Below is a small trained network, with its code and all its weights. Each question gives an input and a class and asks what happens when units are switched off, that is, made to give their printed mean instead of their output.

import numpy as np


def w(rows, s, z=0):
    codes = np.array(rows[::2]) - 128.0
    scale = np.full(codes.shape[1], s)
    scale[-1] = z or s
    return codes * scale


def f(y):
    return np.maximum(y, 0)


def log_softmax(a):
    a = a - a.max(-1, keepdims=True)
    return a - np.log(np.exp(a).sum(-1, keepdims=True))


def net(x, mask):
    res = np.array(x, float).reshape(1, 5) / 4 @ E
    y = f(res @ A[0][:, :-1].T + A[0][:, -1])
    res = res + np.where(mask, y, B[0][:, -1]) @ B[0][:, :-1]
    return log_softmax(res[-1] @ U[:, :-1].T + U[:, -1])


A, B = {}, {}
E = w([
[99,249,254,77],'x0',
[6,96,67,11],'x1',
[120,126,132,134],'x2',
[98,120,146,153],'x3',
[66,235,28,199],'x4',
],0.0094)
A[0] = w([
[66,133,97,122,102],'N1',
[188,190,115,221,149],'N2',
[109,129,107,71,131],'N3',
[41,68,121,35,123],'N4',
[121,190,82,150,9],'N5',
[191,94,192,190,106],'N6',
[93,214,35,168,71],'N7',
[146,132,169,180,108],'N8',
[53,155,64,68,131],'N9',
[110,250,231,78,85],'N10',
[172,52,46,204,61],'N11',
[185,118,169,172,123],'N12',
[66,97,114,74,137],'N13',
[130,21,82,178,114],'N14',
[141,38,71,175,88],'N15',
[186,134,131,110,120],'N16',
[170,163,124,187,131],'N17',
[159,208,224,139,117],'N18',
[67,143,219,116,57],'N19',
[200,130,165,194,141],'N20',
[93,191,164,34,148],'N21',
[82,208,85,221,58],'N22',
[113,185,86,174,5],'N23',
[151,137,128,131,63],'N24',
[154,40,203,99,61],'N25',
[160,129,146,156,144],'N26',
[146,94,160,107,21],'N27',
[153,39,201,86,32],'N28',
],0.014,0.0034)
B[0] = w([
[131,90,138,129,169],'N1',
[104,3,154,141,225],'N2',
[127,93,111,144,169],'N3',
[106,25,91,181,223],'N4',
[129,152,180,64,171],'N5',
[105,64,131,153,212],'N6',
[80,171,245,38,219],'N7',
[116,97,99,154,175],'N8',
[81,29,132,157,207],'N9',
[172,196,65,174,249],'N10',
[188,192,70,135,226],'N11',
[98,80,122,159,193],'N12',
[106,61,84,160,189],'N13',
[170,226,72,141,214],'N14',
[185,221,70,168,209],'N15',
[117,99,135,127,157],'N16',
[90,53,131,157,189],'N17',
[153,182,58,164,223],'N18',
[152,165,90,134,188],'N19',
[102,27,81,142,212],'N20',
[190,134,70,151,211],'N21',
[125,149,164,65,218],'N22',
[146,132,177,78,177],'N23',
[118,123,127,154,137],'N24',
[91,195,226,12,211],'N25',
[92,94,118,159,166],'N26',
[129,149,165,83,159],'N27',
[80,146,228,2,211],'N28',
],0.0096,0.017)
U = w([
[90,26,134,178,218],'0',
[152,221,81,177,7],'1',
[92,151,250,78,150],'2',
],0.015,0.0018)

Each question gives the input, the list of numbers given to net, and the class t.
The units are the neurons (one row each of A and B). Each row of codes is followed by its name. A weight is (code - 128) times the scale printed after its matrix; where a second scale follows, it is the last column's (A, B and U).
mask holds one flag per neuron, in row order. A switched-off neuron (its flag False) gives its mean, the last column of its row in B, instead of its output. The means were averaged over made-up inputs and are rounded, as every weight is.
A unit's drop is (log p(t) with every unit on - log p(t) with that unit switched off) / (log p(t) with every unit on - log p(t) with every unit switched off).
The circuit of an input: a set's keep is (log p(t) with only the set's units on - log p(t) with every unit switched off) / (log p(t) with every unit on - log p(t) with every unit switched off). Starting from the 12 units with the biggest drops (on a tie, the unit counted first), units are removed one at a time, each time the one whose removal leaves the highest keep (on an exact tie, the one counted first), for as long as the keep stays at least 0.8.
circuit, biggest first: the units of the circuit, biggest drop first
most important unit: the unit with the biggest drop
k most important neurons: the k neurons with the biggest drops, biggest first
drop of u: that unit's drop, to one decimal
input [0,8,-8,-6,8], class 0: 4 most important neurons -> [N9 N4 N25 N13]
input [6,4,6,1,-6], class 1: most important unit -> N10
input [8,8,7,-5,-6], class 0: 3 most important neurons -> [N4 N9 N13]
input [5,5,7,-7,0], class 0: 2 most important neurons -> [N9 N4]
input [6,-4,3,-4,-3], class 1: 2 most important neurons -> [N10 N18]
input [-3,-5,-1,-6,-7], class 2: 2 most important neurons -> [N25 N28]
input [2,-4,1,8,4], class 0: 3 most important neurons -> [N25 N28 N2]
input [-4,-3,-5,-7,1], class 1: 4 most important neurons -> [N11 N4 N9 N15]
input [8,-8,6,-2,1], class 0: 2 most important neurons -> [N2 N20]
input [5,8,8,-3,8], class 0: 2 most important neurons -> [N9 N4]
input [5,-5,7,8,-2], class 0: 2 most important neurons -> [N14 N20]
input [0,2,2,3,-3], class 2: 2 most important neurons -> [N20 N2]
input [6,-2,4,-6,-5], class 1: 2 most important neurons -> [N10 N18]
input [8,6,-8,5,5], class 1: circuit, biggest first -> [N10]
input [-7,-3,2,7,2], class 1: drop of N19 -> 0.0
input [6,-7,-2,6,3], class 0: drop of N2 -> 1.3
input [6,8,-2,-2,-6], class 0: drop of N4 -> 0.7
